Here is a tiny trained network, its code and every weight. The questions are about switching its units off for an input and a class, where a switched-off unit gives its printed mean instead of its output.

import numpy as np


def w(rows, s, z=0):
    codes = np.array(rows[::2]) - 128.0
    scale = np.full(codes.shape[1], s)
    scale[-1] = z or s
    return codes * scale


def f(y):
    return y / 2 * (1 + np.tanh(0.7978845608 * (y + 0.044715 * y**3)))


def log_softmax(a):
    a = a - a.max(-1, keepdims=True)
    return a - np.log(np.exp(a).sum(-1, keepdims=True))


def net(x, mask):
    res = np.array(x, float).reshape(1, 4) / 4 @ E
    y = f(res @ A[0][:, :-1].T + A[0][:, -1])
    res = res + np.where(mask, y, B[0][:, -1]) @ B[0][:, :-1]
    return log_softmax(res[-1] @ U[:, :-1].T + U[:, -1])


A, B = {}, {}
E = w([
[189,178,193,144,5,126,117],'x0',
[197,34,109,78,97,190,89],'x1',
[149,136,126,120,133,120,126],'x2',
[177,128,61,225,116,94,61],'x3',
],0.013)
A[0] = w([
[117,122,84,139,177,121,119,244],'N1',
[107,116,138,121,150,147,135,111],'N2',
[176,6,113,78,88,172,97,182],'N3',
[134,100,140,117,78,140,111,25],'N4',
[147,75,113,101,153,141,115,94],'N5',
[101,115,135,41,194,135,165,254],'N6',
[121,104,93,137,153,118,123,93],'N7',
[104,156,159,85,140,136,136,241],'N8',
[115,154,205,37,81,137,164,167],'N9',
[153,163,134,159,58,127,123,115],'N10',
[132,98,102,178,154,113,110,134],'N11',
[126,131,108,132,170,150,128,250],'N12',
],0.022,0.0051)
B[0] = w([
[139,176,71,147,189,111,163,203],'N1',
[161,109,152,107,131,108,85,149],'N2',
[218,51,119,102,138,210,113,252],'N3',
[251,160,147,123,137,84,159,165],'N4',
[43,69,110,145,85,197,97,174],'N5',
[124,103,188,16,130,35,58,223],'N6',
[95,83,93,191,129,185,138,169],'N7',
[104,42,195,175,132,103,193,186],'N8',
[82,210,73,109,137,225,214,244],'N9',
[124,161,187,148,53,103,63,222],'N10',
[145,123,83,203,128,126,116,187],'N11',
[140,121,79,126,173,85,135,176],'N12',
],0.032,0.025)
U = w([
[21,127,176,97,197,2,174,201],'0',
[110,40,138,30,128,121,115,137],'1',
[43,210,198,147,76,118,252,214],'2',
[169,169,154,93,106,224,224,61],'3',
[79,176,33,221,165,18,155,164],'4',
[134,55,58,208,161,149,107,47],'5',
[61,228,161,198,61,18,35,221],'6',
[223,121,171,196,28,128,86,2],'7',
],0.0074,0.0023)

Each question gives the input, the list of numbers given to net, and the class t.
The units are the neurons (one row each of A and B). Each row of codes is followed by its name. A weight is (code - 128) times the scale printed after its matrix; where a second scale follows, it is the last column's (A, B and U).
mask holds one flag per neuron, in row order. A switched-off neuron (its flag False) gives its mean, the last column of its row in B, instead of its output. The means were averaged over made-up inputs and are rounded, as every weight is.
A unit's drop is (log p(t) with every unit on - log p(t) with that unit switched off) / (log p(t) with every unit on - log p(t) with every unit switched off).
The circuit of an input: a set's keep is (log p(t) with only the set's units on - log p(t) with every unit switched off) / (log p(t) with every unit on - log p(t) with every unit switched off). Starting from all 12 units, units are removed one at a time, each time the one whose removal leaves the highest keep (on an exact tie, the one counted first), for as long as the keep stays at least 0.8.
units of the circuit, in order: the units of the circuit, biggest drop first
most important unit: the unit with the biggest drop
top k neurons: the k neurons with the biggest drops, biggest first
drop of u: that unit's drop, to one decimal
input [-1,6,-3,-5], class 1: units of the circuit, in order -> [N6]
input [0,5,-5,0], class 1: units of the circuit, in order -> [N9 N11]
input [-2,-2,-3,-7], class 0: top 2 neurons -> [N6 N3]
input [8,-7,1,0], class 2: top 2 neurons -> [N9 N6]
input [1,-8,2,8], class 6: top 2 neurons -> [N3 N10]
input [4,0,3,5], class 6: top 2 neurons -> [N3 N10]
input [-6,-1,-4,0], class 0: top 2 neurons -> [N6 N3]
input [1,-2,0,7], class 6: top 2 neurons -> [N3 N9]
input [2,0,-2,-8], class 2: top 2 neurons -> [N9 N3]
input [-7,-4,-2,1], class 4: top 4 neurons -> [N1 N11 N3 N7]
input [0,7,6,-5], class 1: top 3 neurons -> [N6 N5 N1]
input [7,0,7,-3], class 2: top 2 neurons -> [N3 N10]
input [7,-8,-4,1], class 6: top 2 neurons -> [N10 N3]
input [3,-7,-8,-6], class 2: most important unit -> N9
input [-3,-5,-1,6], class 4: drop of N3 -> 0.5
input [-5,-1,-8,8], class 4: drop of N3 -> 0.7
input [-2,-3,-6,4], class 4: drop of N7 -> 0.0
input [-8,-1,2,-8], class 0: drop of N3 -> 0.3
